Here is a tiny trained network, its code and every weight. The questions are about switching its units off for an input and a target symbol, where a switched-off unit gives its printed mean instead of its output.

import numpy as np


def w(rows, s, z=0):
    codes = np.array(rows[::2]) - 128.0
    scale = np.full(codes.shape[1], s)
    scale[-1] = z or s
    return codes * scale


def norm(h):
    return h / np.sqrt((h * h).mean(-1, keepdims=True) + 1e-5)


def softmax(a):
    e = np.exp(a - a.max(-1, keepdims=True))
    return e / e.sum(-1, keepdims=True)


def log_softmax(a):
    a = a - a.max(-1, keepdims=True)
    return a - np.log(np.exp(a).sum(-1, keepdims=True))


def net(x, mask):
    ids = ['ΓΔΘΠΣΦΨΩβεζημξτ'.index(c) for c in x.split()]
    T = len(ids)
    res = E[ids] + P[:T]
    u = 0
    for l in range(3):
        r = norm(res)
        for j in range(2):
            rows = slice(4 * j, 4 * j + 4)
            q, k, v = (r @ M[l][rows].T for M in (Q, K, V))
            z = softmax(np.where(np.tri(T) > 0, q @ k.T / 4**0.5, -1e9)) @ v
            o = O[l][rows]
            res = res + np.where(mask[u + j], z, o[:, -1]) @ o[:, :-1]
        u += 2
    return log_softmax(norm(res)[-1] @ U[:, :-1].T + U[:, -1])


Q, K, V, O = {}, {}, {}, {}
E = w([
[104,146,153,179,145,106,122,72,128,64,118],'Γ',
[116,143,153,157,90,151,157,171,155,86,69],'Δ',
[210,97,131,96,80,198,166,29,214,106,163],'Θ',
[101,136,186,184,163,85,108,119,133,93,132],'Π',
[145,135,162,167,92,121,150,157,176,110,63],'Σ',
[131,99,168,186,144,67,111,83,161,101,123],'Φ',
[151,203,151,103,104,127,134,2,30,112,133],'Ψ',
[162,96,138,213,152,171,103,136,34,190,165],'Ω',
[127,99,139,175,184,112,92,113,173,43,151],'β',
[8,58,134,83,124,79,148,105,145,68,159],'ε',
[135,49,107,112,201,62,136,163,156,140,49],'ζ',
[122,75,171,165,29,129,117,142,79,166,172],'η',
[182,154,72,146,109,60,143,235,167,119,172],'μ',
[143,146,11,155,109,173,73,111,100,134,68],'ξ',
[83,175,153,168,141,185,90,125,219,182,163],'τ',
],0.02)
P = w([
[96,114,103,221,157,139,250,83,130,121,94],'0',
[104,113,124,207,145,142,219,91,124,112,94],'1',
[109,117,129,197,143,132,192,92,123,113,102],'2',
[114,121,137,183,135,131,170,105,119,107,102],'3',
[121,124,143,171,131,126,150,115,116,104,104],'4',
[127,126,143,159,122,119,135,124,124,105,111],'5',
[132,127,150,146,120,118,117,132,121,102,115],'6',
[138,132,151,132,111,113,103,134,124,104,116],'7',
[143,137,153,120,108,110,88,139,120,103,118],'8',
[152,136,162,109,101,103,74,140,120,104,124],'9',
[157,143,164,96,99,99,60,139,126,105,130],'10',
[163,138,165,86,93,99,53,140,118,110,141],'11',
[168,141,168,75,88,99,38,145,121,111,145],'12',
],0.015)
Q[0] = w([
[70,84,112,123,208,139,151,112,120,150,147],'L0H1',
[110,127,128,76,152,144,100,148,155,137,96],'L0H1',
[141,133,149,184,139,120,64,98,135,52,141],'L0H1',
[105,115,77,62,180,65,96,62,112,171,204],'L0H1',
[122,112,134,112,112,138,165,195,123,134,86],'L0H2',
[101,108,47,7,140,143,156,148,105,175,153],'L0H2',
[193,131,139,166,106,94,93,104,114,109,131],'L0H2',
[115,135,144,164,153,74,97,70,126,119,158],'L0H2',
],0.014)
K[0] = w([
[114,131,126,230,140,158,183,108,127,133,119],'L0H1',
[104,119,93,108,158,117,147,125,163,128,133],'L0H1',
[167,134,130,82,93,178,33,104,111,189,164],'L0H1',
[138,127,124,189,116,140,251,83,92,156,131],'L0H1',
[162,123,179,150,138,58,107,182,147,125,96],'L0H2',
[63,97,91,133,172,90,231,138,118,73,112],'L0H2',
[188,118,129,111,84,159,85,121,96,155,156],'L0H2',
[75,115,85,95,114,192,88,83,89,138,167],'L0H2',
],0.014)
V[0] = w([
[162,159,243,112,120,39,217,136,137,130,146],'L0H1',
[118,182,167,145,40,151,164,149,57,134,164],'L0H1',
[86,160,94,103,119,125,130,125,149,103,224],'L0H1',
[183,73,131,124,155,70,90,181,112,158,121],'L0H1',
[78,202,253,133,140,170,179,199,174,200,193],'L0H2',
[149,53,115,174,172,86,82,85,204,100,95],'L0H2',
[217,86,173,171,170,104,128,134,158,145,124],'L0H2',
[107,100,133,120,145,222,103,148,98,2,160],'L0H2',
],0.0058)
O[0] = w([
[198,135,134,116,188,171,153,164,137,120,167,114],'L0H1',
[183,105,186,121,127,101,141,104,75,120,128,224],'L0H1',
[165,97,113,211,95,77,155,115,171,191,145,43],'L0H1',
[57,131,130,125,150,168,146,136,70,143,127,168],'L0H1',
[110,166,205,184,108,133,101,127,108,117,124,163],'L0H2',
[186,93,174,78,140,151,113,127,154,136,94,137],'L0H2',
[108,62,153,98,117,176,127,147,156,72,114,253],'L0H2',
[144,167,77,125,87,173,150,134,121,64,254,153],'L0H2',
],0.0076,0.0044)
Q[1] = w([
[182,149,86,109,183,108,164,91,114,208,208],'L1H1',
[190,173,89,144,254,128,30,2,62,81,147],'L1H1',
[99,192,51,149,131,158,169,161,181,158,104],'L1H1',
[81,53,168,144,106,206,170,124,94,93,191],'L1H1',
[66,52,120,129,115,88,137,196,222,52,114],'L1H2',
[156,175,223,205,64,131,204,195,95,122,112],'L1H2',
[177,170,221,104,86,138,46,62,124,44,116],'L1H2',
[233,80,137,99,167,200,141,198,79,106,114],'L1H2',
],0.009)
K[1] = w([
[111,128,111,155,193,151,179,80,131,181,159],'L1H1',
[132,129,116,94,95,195,47,18,89,170,145],'L1H1',
[123,166,62,190,181,120,171,159,130,115,110],'L1H1',
[87,89,199,129,119,136,49,140,129,114,225],'L1H1',
[108,70,126,73,146,25,62,172,149,115,189],'L1H2',
[137,152,188,116,110,88,79,179,101,144,188],'L1H2',
[162,156,177,37,78,125,2,114,131,148,146],'L1H2',
[191,139,97,95,186,130,38,169,60,123,171],'L1H2',
],0.0099)
V[1] = w([
[178,152,31,116,91,147,127,114,64,112,73],'L1H1',
[78,126,118,125,151,152,138,192,98,130,164],'L1H1',
[92,92,132,101,52,107,161,155,91,185,77],'L1H1',
[177,132,80,47,138,160,183,118,102,119,105],'L1H1',
[165,151,91,180,161,103,138,48,75,178,108],'L1H2',
[119,118,134,118,75,208,93,156,101,212,168],'L1H2',
[192,108,100,117,120,79,84,122,101,112,171],'L1H2',
[162,140,150,104,2,161,192,124,140,117,105],'L1H2',
],0.0057)
O[1] = w([
[174,142,102,207,89,97,119,153,170,198,98,89],'L1H1',
[126,126,176,133,111,172,130,161,88,156,95,181],'L1H1',
[107,101,125,136,104,158,116,110,101,192,144,93],'L1H1',
[153,150,149,161,107,78,116,103,152,148,117,2],'L1H1',
[170,156,150,105,141,254,117,146,139,153,124,152],'L1H2',
[174,79,133,163,177,169,94,103,207,133,133,131],'L1H2',
[99,135,123,181,92,194,145,149,142,136,106,153],'L1H2',
[95,62,144,106,181,104,155,198,142,107,192,68],'L1H2',
],0.0073,0.0026)
Q[2] = w([
[181,186,71,48,160,64,204,156,123,162,187],'L2H1',
[102,163,119,163,242,172,102,10,132,159,137],'L2H1',
[189,117,219,140,184,134,73,97,46,44,166],'L2H1',
[100,145,150,219,90,71,65,28,183,115,130],'L2H1',
[119,111,151,94,154,126,210,200,160,197,78],'L2H2',
[81,168,179,73,87,94,170,201,205,108,179],'L2H2',
[142,150,118,229,40,201,141,241,219,74,86],'L2H2',
[117,90,58,222,170,110,142,111,135,196,195],'L2H2',
],0.011)
K[2] = w([
[133,146,119,141,123,131,255,142,115,108,94],'L2H1',
[136,134,148,176,135,158,187,74,140,147,127],'L2H1',
[211,126,194,86,101,176,81,142,102,148,191],'L2H1',
[135,146,118,93,118,122,100,53,154,160,175],'L2H1',
[134,119,130,109,122,66,182,189,138,161,107],'L2H2',
[112,136,131,55,56,107,121,125,165,156,190],'L2H2',
[159,149,127,111,59,134,52,187,138,147,172],'L2H2',
[102,133,111,217,172,134,223,107,133,148,135],'L2H2',
],0.015)
V[2] = w([
[107,93,170,231,146,71,61,142,96,53,136],'L2H1',
[176,37,81,195,87,162,186,144,145,81,79],'L2H1',
[224,52,162,12,76,76,131,107,45,96,132],'L2H1',
[100,118,209,101,83,122,169,132,238,137,120],'L2H1',
[180,154,31,177,198,163,129,76,150,93,123],'L2H2',
[116,168,104,164,254,116,95,204,137,125,201],'L2H2',
[96,156,171,140,124,215,145,143,173,101,95],'L2H2',
[175,155,86,79,102,150,123,177,191,101,99],'L2H2',
],0.0069)
O[2] = w([
[142,97,129,112,81,138,127,118,130,244,121,255],'L2H1',
[108,121,100,57,132,113,77,162,103,178,172,217],'L2H1',
[114,110,79,157,162,185,199,146,88,164,101,117],'L2H1',
[162,198,158,175,154,148,54,122,120,154,98,46],'L2H1',
[144,98,146,136,82,180,131,141,92,176,114,137],'L2H2',
[158,184,167,110,100,129,174,153,136,142,94,131],'L2H2',
[160,129,83,139,130,125,116,92,146,171,164,201],'L2H2',
[147,134,125,127,168,126,166,56,111,128,140,61],'L2H2',
],0.011,0.0067)
U = w([
[154,152,64,157,231,112,52,122,66,72,142,193],'Γ',
[105,70,170,172,144,170,79,156,55,191,158,112],'Δ',
[41,217,79,99,163,210,116,129,151,111,96,232],'Θ',
[164,174,103,108,145,50,152,204,129,152,185,142],'Π',
[174,90,99,53,136,168,161,82,233,101,169,90],'Σ',
[116,136,128,116,134,117,121,110,134,121,105,19],'Φ',
[2,96,157,94,105,81,131,101,125,55,157,166],'Ψ',
[124,88,87,252,133,94,168,127,155,80,98,125],'Ω',
[58,91,120,157,175,175,106,220,251,92,107,39],'β',
[169,204,107,92,104,106,152,17,14,117,108,107],'ε',
[62,160,244,63,110,191,214,113,159,124,26,79],'ζ',
[128,146,218,170,108,113,54,93,196,109,116,215],'η',
[130,201,120,76,165,179,91,129,120,97,132,118],'μ',
[77,155,13,109,52,78,81,72,156,203,76,3],'ξ',
[134,85,134,79,225,88,108,102,133,158,13,180],'τ',
],0.0091,0.0029)

Each question gives the input, a string of symbols that net reads in full, and the target symbol t.
The units are the heads (4 rows each of Q, K, V and O). Each row of codes is followed by its name. A weight is (code - 128) times the scale printed after its matrix; where a second scale follows, it is the last column's (O and U).
mask holds one flag per head, layer by layer. A switched-off head (its flag False) gives its mean, the last column of its rows in O, instead of its output. The means were averaged over made-up inputs and are rounded, as every weight is.
A unit's drop is (log p(t) with every unit on - log p(t) with that unit switched off) / (log p(t) with every unit on - log p(t) with every unit switched off).
The circuit of an input: a set's keep is (log p(t) with only the set's units on - log p(t) with every unit switched off) / (log p(t) with every unit on - log p(t) with every unit switched off). Starting from all 6 units, units are removed one at a time, each time the one whose removal leaves the highest keep (on an exact tie, the one counted first), for as long as the keep stays at least 0.8.
units of the circuit, in order: the units of the circuit, biggest drop first
unit that matters most: the unit with the biggest drop
heads that matter: for each layer, one digit per head in row order, 1 if its drop is at least 0.15 and else 0, layers parted by /
input Δ Δ μ Ω τ Ω Ω Ω ξ Σ Δ Δ β, target ξ: unit that matters most -> L0H2
input ξ Ω Ω τ Ω Δ Φ, target Ψ: heads that matter -> 00 / 11 / 00
input Ω Ω Ω Ψ Ω ε Ω ζ Δ, target Θ: units of the circuit, in order -> (L0H1; L2H2)
input Δ ζ Φ, target τ: units of the circuit, in order -> (L0H2; L2H1)
input Ω μ Ω β Ω Δ, target ξ: heads that matter -> 10 / 00 / 01
input ε β β, target Σ: heads that matter -> 11 / 10 / 01
input Ω β Δ ζ Σ η τ β Θ Ψ Δ, target μ: units of the circuit, in order -> (L0H1; L2H1; L2H2; L1H2)
input Δ Θ Σ Θ β Ω Ω Δ μ Θ Δ Δ, target Δ: units of the circuit, in order -> (L1H2; L2H1; L0H1; L2H2)
input Ψ Ω Σ τ Γ Ω Θ Δ, target Σ: heads that matter -> 00 / 00 / 01
input Π ε η ζ Γ ζ Δ μ Ω Φ Δ Δ, target Γ: heads that matter -> 10 / 00 / 11
input ξ μ Ω Φ Ω Δ β Ω Δ Ω μ Δ Δ, target ζ: heads that matter -> 00 / 00 / 01
input Φ ξ Ω Δ, target Ψ: units of the circuit, in order -> (L0H1; L2H1)
input ε β Δ Π, target ζ: heads that matter -> 00 / 11 / 10
input Ω Ω Δ Ω Θ β, target Γ: heads that matter -> 00 / 00 / 10
input Ω Θ β Δ ξ Θ Δ Δ, target Δ: units of the circuit, in order -> (L2H1; L1H2; L2H2; L0H2)
input μ Ω Ω Ω Ω μ μ Γ μ Ψ Δ τ β, target η: unit that matters most -> L2H1
input Δ μ Ω ε Ω Δ Ω Δ Δ Ω Σ, target Σ: units of the circuit, in order -> (L2H2; L0H1)
input ε β ε Δ, target Ω: units of the circuit, in order -> (L1H2; L0H1; L2H1; L2H2)
input Ψ Δ μ β Ω Δ μ Δ Π η Γ, target Δ: units of the circuit, in order -> (L2H1; L1H2)
input Δ Δ Θ Π, target Γ: heads that matter -> 00 / 00 / 10
input Ω Σ τ Φ, target η: heads that matter -> 00 / 00 / 10
input β μ τ η ξ ε Ω Ω τ μ Θ ε β, target Γ: units of the circuit, in order -> (L2H1)
input β Ω μ Ω Δ Σ, target Σ: units of the circuit, in order -> (L0H1; L2H2)
input μ Δ Π Ω Δ μ Δ Ω Ω μ β, target Ψ: units of the circuit, in order -> (L1H2; L2H1)
input Ω Ω Ω Φ, target Ψ: heads that matter -> 00 / 01 / 00
input Ω β Ω Σ, target ξ: units of the circuit, in order -> (L2H2; L2H1)
input β Σ Δ η Ω Ψ Ω Ω Ω Ω Ψ Π, target Ω: heads that matter -> 00 / 10 / 10
input Δ Ω Ω Ω Ω Ω Γ Ω μ μ Ω Σ, target ζ: unit that matters most -> L2H2
input Δ μ Π Ω Ω Ω Ψ ε Δ, target Ω: heads that matter -> 00 / 00 / 10
input μ Δ β Ψ β μ ζ Δ Σ, target Θ: units of the circuit, in order -> (L0H1; L2H1)
